The symbols move the units like this.
jg se bd
jg fo gt
jg za jd
jg si sr
zd se nf
zd fo nt
zd za bm
zd si gr
sr se bm
sr fo jn
sr za dt
sr si bb
cn se rq
cn fo fb
cn za dn
cn si ld
tm se bb
tm fo pn
tm za jt
tm si zj
lp se gp
lp fo nj
lp za zg
lp si qn
qb se tt
qb fo fg
qb za gp
qb si gg
fs se qn
fs fo hh
fs za cl
fs si bd
hb se hq
hb fo mr
hb za tp
hb si fc
qt se qf
qt fo zt
qt za fq
qt si zr
nf se rn
nf fo hg
nf za nt
nf si lp
tp se mr
tp fo fc
tp za cg
tp si ns
jl se tm
jl fo jt
jl za rq
jl si rc
rf se fs
rf fo cl
rf za gb
rf si jg
zt se gl
zt fo lq
zt za zr
zt si rn
gt se zd
gt fo bm
gt za sr
gt si jn
bp se ld
bp fo hp
bp za qf
bp si gl
hq se cq
hq fo ds
hq za mr
hq si ll
dt se jn
dt fo bb
dt za tm
dt si pn
ds se qc
ds fo pg
ds za ll
ds si jl
rc se zj
rc fo hc
rc za bf
rc si hq
gg se bp
gg fo qf
gg za qt
gg si zt
qn se qt
qn fo fq
qn za hh
qn si qr
hc se gj
hc fo cq
hc za hq
hc si ds
zj se gb
zj fo gj
zj za hc
zj si cq
jn se gr
jn fo br
jn za bb
jn si rf
gp se fg
gp fo gg
gp za nj
gp si qt
gr se lp
gr fo zg
gr za br
gr si fs
tc se jl
tc fo rq
tc za cn
tc si fb
cl se hh
cl fo bd
cl za jg
cl si gt
gl se tp
gl fo cg
gl za lq
gl si qz
zr se lq
zr fo rn
zr za nf
zr si hg
nj se gg
nj fo qt
nj za qn
nj si fq
br se zg
br fo fs
br za rf
br si cl
hp se hb
hp fo tp
hp za gl
hp si cg
bm se nt
bm fo gr
bm za jn
bm si br
mr se ds
mr fo ll
mr za fc
mr si tc
fb se rc
fb fo bf
fb za ld
fb si hb
gj se jg
gj fo jd
gj za cq
gj si qc
tt se cn
tt fo dn
tt za fg
tt si bp
pg se dt
pg fo tm
pg za jl
pg si jt
hg se qb
hg fo gp
hg za lp
hg si nj
qr se zr
qr fo nf
qr za zd
qr si nt
ll se pg
ll fo jl
ll za tc
ll si rq
bd se qr
bd fo zd
bd za gt
bd si bm
cq se jd
cq fo qc
cq za ds
cq si pg
dn se fb
dn fo ld
dn za bp
dn si hp
jd se gt
jd fo sr
jd za qc
jd si dt
ns se tc
ns fo cn
ns za tt
ns si dn
fq se zt
fq fo zr
fq za qr
fq si nf
lq se cg
lq fo qz
lq za rn
lq si qb
qf se hp
qf fo gl
qf za zt
qf si lq
qc se sr
qc fo dt
qc za pg
qc si tm
zg se nj
zg fo qn
zg za fs
zg si hh
gb se cl
gb fo jg
gb za gj
gb si jd
ld se bf
ld fo hb
ld za hp
ld si tp
bb se br
bb fo rf
bb za pn
bb si gb
jt se pn
jt fo zj
jt za rc
jt si hc
nt se hg
nt fo lp
nt za gr
nt si zg
rn se qz
rn fo qb
rn za hg
rn si gp
cg se fc
cg fo ns
cg za qz
cg si tt
rq se jt
rq fo rc
rq za fb
rq si bf
fg se dn
fg fo bp
fg za gg
fg si qf
qz se ns
qz fo tt
qz za qb
qz si fg
pn se rf
pn fo gb
pn za zj
pn si gj
hh se fq
hh fo qr
hh za bd
hh si zd
fc se ll
fc fo tc
fc za ns
fc si cn
bf se hc
bf fo hq
bf za hb
bf si mr

In the rows, 23 stands for zero.

The rows follow the links: the fewer symbols apart two units are, the more alike their rows tend to be.

Each row is also shifted at random along 3 hidden directions that mean nothing.

Some units, each with a row of numbers:
bf:  23   24   30   24   23   19   22   29   30   23   29   31   24   22   21   26   25   26   24   20   31   22   27   15   28   28   24   27
zt:  15   22   18   25   20   24   20   20   15   22   18   16   27   19   26   25   19   20   15   18   23   25   19   28   24   18   27   20
hq:  17   30   25   25   27   23   21   20   27   21   27   26   24   25   24   28   26   21   21   24   23   21   28   17   22   19   22   33
dn:  34   25   28   30   24   20   12   25   21   23   26   29   25   28   24   31   25   22   16   25   26   22   25   21   29   22   24   27
bm:  18   18   20   21   27   26   21   20   25   23   20   22   20   32   23   19   27   20   33   34   17   24   25   26   22   24   18   20
nj:  22   12   21   26   27   30   19   17   26   21   20   19   27   31   25   21   26   21   27   31   21   23   23   23   27   23   29   19
qz:  26   15   24   30   28   30   20   14   22   18   23   19   20   29   28   20   31   26   18   33   15   17   15   25   28   25   32   19
ds:  21   35   22   19   19   21   27   24   20   24   30   22   21   12   23   25   23   24   20   17   20   22   21   18   17   23   23   29
qr:  38   15   19   23   25   23   25   23   26   22   15   21   28   26   23   21   18   19   29   20   27   27   27   26   23   20   23   19
rf:  32   27   20   17   22   28   27   18   20   26   26   18   16   21   23   16   27   26   28   29   11   20   17   26   15   26   19   21
cn:  30   27   25   24   25   19   27   21   23   18   24   21   19   21   25   23   27   26   15   22   21   18   18   22   27   17   27   27
ld:  32   28   23   26   26   21   24   20   22   20   24   23   20   24   25   25   26   25   14   22   21   20   21   24   27   17   25   29
zg:  24   20   16   20   23   21   23   23   22   23   14   18   27   23   23   23   16   16   27   19   25   29   26   29   21   14   20   23
qn:  19   18   15   19   22   23   28   21   23   22   16   12   23   19   25   16   21   21   25   21   22   26   18   28   23   19   27   18
tt:  14   19   28   28   25   21   17   26   22   22   20   26   24   29   25   25   22   24   16   24   27   24   23   25   31   23   25   21
qb:  37   17   25   29   24   22   21   24   21   23   17   24   31   24   23   26   14   23   18   15   30   24   25   26   26   21   27   19
bd:  16   22   21   16   15   20   20   35   21   29   22   23   23   20   20   19   20   20   30   21   28   30   24   24   24   30   16   18
qc:  20   23   31   24   27   21   27   26   30   24   21   35   26   27   18   25   16   25   30   20   32   23   34   20   18   26   17   23
jd:  19   29   24   21   23   21   22   23   22   27   23   30   24   25   20   27   16   21   26   21   25   25   30   24   16   21   13   25
qt:  16   15   21   27   23   23   15   25   21   24   20   22   31   25   24   26   17   18   23   20   29   27   25   24   27   21   26   19
cl:  24   20   23   17   20   21   28   30   25   26   18   26   20   22   19   17   19   25   30   21   26   26   26   25   22   28   17   17
hh:  28   23   15   21   20   24   18   23   19   26   22   18   25   23   25   23   24   16   28   25   19   28   23   26   21   18   19   23
rn:  25   17   22   30   24   25   15   20   19   22   19   22   31   28   25   30   18   18   20   22   25   26   25   26   25   18   26   22
cq:  31   24   27   24   30   26   31   15   32   20   23   29   23   27   21   23   22   27   27   23   23   17   30   20   17   23   22   27
lp:  34   14   20   21   20   23   25   30   25   24   21   19   27   19   22   18   21   22   28   18   29   27   22   22   26   27   27   16

Complete each set of four: the symbols that take the first to the second take the third to the fourth, perhaps in another order.
Answer with the unit's name.
A  25   21   21   18   24   22   29   25   26   24   16   23   18   24   21   17   20   25   30   25   22   24   23   29   19   23   17   19
B  18   22   19   18   16   22   17   30   19   29   25   22   23   23   21   23   24   18   30   25   22   29   23   24   24   27   16   20
C  16   12   19   24   24   27   25   19   25   20   18   17   25   27   26   19   25   21   27   26   21   24   21   26   26   22   28   17
D gp

A  26   23   27   28   21   20   14   28   19   25   28   26   23   25   24   29   24   22   15   22   27   24   22   21   30   25   25   25
B  18   29   24   26   22   15   20   29   18   22   21   26   24   21   24   27   18   22   11   16   30   25   22   25   28   18   22   27
C  34   21   17   18   16   21   24   29   19   26   20   18   27   15   21   21   19   19   27   16   26   30   21   26   23   24   22   19
D qn

A  26   18   22   28   19   24   14   25   18   26   24   22   31   23   24   27   21   18   21   21   27   28   24   24   26   25   26   19
B  22   20   20   27   22   21   20   23   17   22   18   20   30   22   24   27   15   20   16   17   27   26   23   27   25   18   27   21
C  25   29   23   26   25   19   20   22   20   19   23   22   20   23   25   27   24   23   12   21   22   22   19   24   28   16   24   29
D cn

A  38   20   23   26   18   24   20   27   17   24   25   20   27   17   24   25   19   24   17   16   26   25   18   23   26   27   30   18
B  12   29   22   24   18   18   18   28   15   23   26   22   21   20   25   27   24   22   12   19   24   24   17   24   29   22   24   27
C  18   33   23   18   18   20   23   28   17   28   25   25   22   16   20   25   17   22   24   18   23   26   25   25   15   24   14   25
D bd

A  28   16   27   27   21   25   21   25   22   23   24   22   22   22   24   21   26   27   18   24   23   21   17   23   30   30   30   16
B  27   19   20   28   23   23   21   21   18   21   18   20   29   23   24   25   17   21   17   18   26   24   22   27   25   18   28   20
C  10   27   26   21   24   24   25   22   24   25   25   28   23   24   21   24   21   24   28   24   22   22   28   22   17   26   18   24
D pg

A  31   20   21   27   22   26   22   21   18   21   21   17   26   21   25   24   20   23   16   20   22   22   18   26   25   21   29   19
B  13   24   24   30   30   19   18   19   21   17   18   25   23   32   25   29   21   22   14   24   25   21   25   27   28   12   23   29
C  17   29   25   25   26   24   20   19   26   22   31   26   22   26   24   27   30   21   23   27   20   20   25   16   24   22   24   32
D tm

A  16   21   26   30   26   20   15   24   20   21   21   26   23   30   25   26   23   22   16   25   25   22   23   23   30   21   24   24
B  14   21   24   28   23   24   15   22   18   23   26   21   20   27   25   24   30   24   16   28   18   20   16   24   30   25   27   21
C  24   29   24   21   26   23   32   19   27   20   22   25   23   20   22   24   19   25   22   17   25   19   26   20   16   20   22   28
D hc

A  17   26   28   23   20   19   21   30   27   24   30   30   23   19   21   27   26   24   23   19   29   22   27   15   27   27   24   28
B  33   27   27   22   22   23   28   25   25   20   30   21   17   16   23   21   32   28   19   24   21   18   16   19   27   28   28   26
C  36   28   22   17   20   25   26   23   19   26   25   23   18   19   21   21   23   26   27   25   17   23   22   25   15   27   17   21
D dt

A  28   27   29   23   24   22   20   26   24   28   25   35   28   28   19   29   17   22   30   24   28   24   34   20   17   27   13   25
B  28   31   23   19   19   21   24   26   19   28   25   27   22   19   20   26   17   23   25   19   23   25   26   24   14   25   14   24
C  19   17   26   28   23   24   20   24   21   21   23   22   21   25   25   22   25   26   17   26   24   21   17   25   31   27   30   17
D cg

A  21   20   27   27   19   23   14   28   19   26   30   24   21   22   24   25   28   26   17   26   23   23   18   21   32   30   27   19
B  36   24   28   28   19   24    9   27   19   27   35   26   24   24   24   29   30   23   17   28   22   22   19   18   30   30   26   24
C  30   17   25   27   24   28   22   20   21   21   23   17   20   23   26   21   29   27   18   28   18   19   15   25   28   25   32   18
D gl

A  22   26   28   29   34   19   22   19   32   20   20   35   30   34   23   31   18   20   25   20   32   22   38   19   22   14   19   33
B  36   31   26   25   26   24   22   20   28   23   29   29   26   26   21   30   26   23   24   23   24   20   31   16   19   21   21   31
C  21   23   21   17   24   21   32   21   25   22   14   21   18   23   21   16   19   24   28   23   20   22   22   30   17   21   18   20
D cl

A  24   27   29   22   21   24   22   27   25   29   30   31   24   23   20   25   23   26   30   24   25   23   29   17   18   32   17   22
B   8   30   27   17   15   23   28   30   22   28   31   25   19   13   19   20   23   27   27   20   22   22   20   20   18   33   20   22
C   7   15   18   25   23   26   19   21   21   22   20   16   26   25   26   21   24   19   24   27   21   24   20   27   26   22   28   18
D nj

A  25   30   24   21   19   14   28   29   22   21   22   23   18   13   22   23   20   26   13   13   28   22   18   23   28   21   25   26
B  15   27   26   23   23   23   22   22   27   22   31   24   19   23   24   24   34   26   22   28   19   18   21   15   27   25   25   28
C  34   29   26   20   24   25   30   19   27   23   30   24   21   18   22   22   26   27   26   22   20   19   23   17   16   28   24   25
D pn

A  26   22   20   25   14   24   16   28   14   26   27   17   28   14   26   26   22   20   16   17   23   27   17   25   25   27   28   19
B  20   21   20   25   16   23   16   28   16   26   23   20   30   18   24   28   18   20   17   15   27   29   20   25   26   22   27   19
C  27   29   22   21   25   24   27   19   21   24   19   25   21   25   21   23   18   22   26   23   20   22   26   28   13   18   14   24
D bb

A  25   18   18   18   17   23   28   29   22   24   19   15   24   15   22   18   20   21   25   17   26   27   18   25   24   25   27   17
B  26   15   20   20   18   22   26   31   24   24   19   18   26   15   22   17   18   22   26   16   29   28   21   24   26   27   27   16
C  22   13   29   33   33   24   19   18   26   19   16   29   25   39   25   25   23   25   20   29   26   19   26   24   31   21   27   21
D tt

A  22   31   22   21   22   24   22   21   19   26   24   27   22   23   22   25   20   21   25   24   19   24   26   25   14   22   14   25
B  30   34   19   15   14   26   24   24   14   29   31   18   16   13   22   21   27   24   24   24   12   23   16   23   15   28   18   22
C  22   23   26   25   27   23   26   21   30   19   26   24   18   24   23   21   31   27   20   27   22   17   22   18   28   24   27   27
D bf

